Below are the code and all the weights of a small trained network. Each question names an input and a class and asks about switching units off, where a switched-off unit gives its printed mean instead of its output.

import numpy as np


def w(rows, s, z=0):
    codes = np.array(rows[::2]) - 128.0
    scale = np.full(codes.shape[1], s)
    scale[-1] = z or s
    return codes * scale


def f(y):
    return y / 2 * (1 + np.tanh(0.7978845608 * (y + 0.044715 * y**3)))


def log_softmax(a):
    a = a - a.max(-1, keepdims=True)
    return a - np.log(np.exp(a).sum(-1, keepdims=True))


def net(x, mask):
    res = np.array(x, float).reshape(1, 5) / 4 @ E
    y = f(res @ A[0][:, :-1].T + A[0][:, -1])
    res = res + np.where(mask, y, B[0][:, -1]) @ B[0][:, :-1]
    return log_softmax(res[-1] @ U[:, :-1].T + U[:, -1])


A, B = {}, {}
E = w([
[184,211,106],'x0',
[127,127,126],'x1',
[129,127,128],'x2',
[205,37,165],'x3',
[134,117,2],'x4',
],0.0087)
A[0] = w([
[125,96,53,81],'neuron 1',
[40,162,109,87],'neuron 2',
[188,82,138,67],'neuron 3',
[125,96,55,84],'neuron 4',
[48,70,142,99],'neuron 5',
[101,124,87,225],'neuron 6',
[188,90,135,62],'neuron 7',
[114,67,50,106],'neuron 8',
[225,163,120,57],'neuron 9',
[60,71,142,119],'neuron 10',
[115,143,223,55],'neuron 11',
[202,195,120,75],'neuron 12',
[191,81,135,45],'neuron 13',
[130,108,88,59],'neuron 14',
[202,201,112,73],'neuron 15',
[179,85,129,59],'neuron 16',
[41,53,142,2],'neuron 17',
[134,105,51,58],'neuron 18',
[167,45,151,77],'neuron 19',
[102,112,130,169],'neuron 20',
[2,9,72,104],'neuron 21',
[180,106,133,34],'neuron 22',
[137,146,178,33],'neuron 23',
[117,137,183,118],'neuron 24',
[95,125,234,71],'neuron 25',
[16,192,126,31],'neuron 26',
],0.0097,0.0055)
B[0] = w([
[69,155,177,169],'neuron 1',
[118,116,35,198],'neuron 2',
[109,141,61,175],'neuron 3',
[73,152,175,167],'neuron 4',
[177,172,149,179],'neuron 5',
[161,52,145,253],'neuron 6',
[98,158,71,161],'neuron 7',
[70,121,188,192],'neuron 8',
[177,122,117,171],'neuron 9',
[176,153,148,183],'neuron 10',
[73,146,171,205],'neuron 11',
[167,170,191,189],'neuron 12',
[104,148,56,165],'neuron 13',
[97,162,142,112],'neuron 14',
[174,169,188,200],'neuron 15',
[94,157,76,151],'neuron 16',
[139,246,129,150],'neuron 17',
[68,168,182,161],'neuron 18',
[132,110,41,223],'neuron 19',
[147,107,134,168],'neuron 20',
[193,143,148,243],'neuron 21',
[101,177,88,121],'neuron 22',
[83,186,141,119],'neuron 23',
[106,126,159,176],'neuron 24',
[85,111,183,240],'neuron 25',
[85,171,3,215],'neuron 26',
],0.031,0.0035)
U = w([
[254,143,214,93],'0',
[74,57,239,73],'1',
[145,81,103,64],'2',
[182,64,200,254],'3',
],0.0074,0.0093)

Each question gives the input, the list of numbers given to net, and the class t.
The units are the neurons (one row each of A and B). Each row of codes is followed by its name. A weight is (code - 128) times the scale printed after its matrix; where a second scale follows, it is the last column's (A, B and U).
mask holds one flag per neuron, in row order. A switched-off neuron (its flag False) gives its mean, the last column of its row in B, instead of its output. The means were averaged over made-up inputs and are rounded, as every weight is.
A unit's drop is (log p(t) with every unit on - log p(t) with that unit switched off) / (log p(t) with every unit on - log p(t) with every unit switched off).
unit that matters most: the unit with the biggest drop
k most important neurons: the k neurons with the biggest drops, biggest first
drop when u is switched off: that unit's drop, to one decimal
input [-7,3,5,5,5], class 0: unit that matters most => neuron 21
input [-7,1,0,5,-5], class 0: 2 most important neurons => neuron 17; neuron 5
input [-7,-4,5,4,8], class 1: 4 most important neurons => neuron 8; neuron 1; neuron 4; neuron 18
input [-8,-7,1,0,8], class 0: 2 most important neurons => neuron 21; neuron 5
input [-5,-7,-6,-7,2], class 2: 2 most important neurons => neuron 26; neuron 2
input [-8,1,1,8,0], class 0: 4 most important neurons => neuron 21; neuron 5; neuron 10; neuron 17
input [-8,-4,-1,-4,8], class 0: 2 most important neurons => neuron 21; neuron 5
input [2,0,-3,2,8], class 1: drop when neuron 23 is switched off => 0.0
input [-4,-1,5,7,6], class 2: drop when neuron 3 is switched off => 0.4
input [-6,6,3,3,6], class 0: drop when neuron 5 is switched off => 0.3
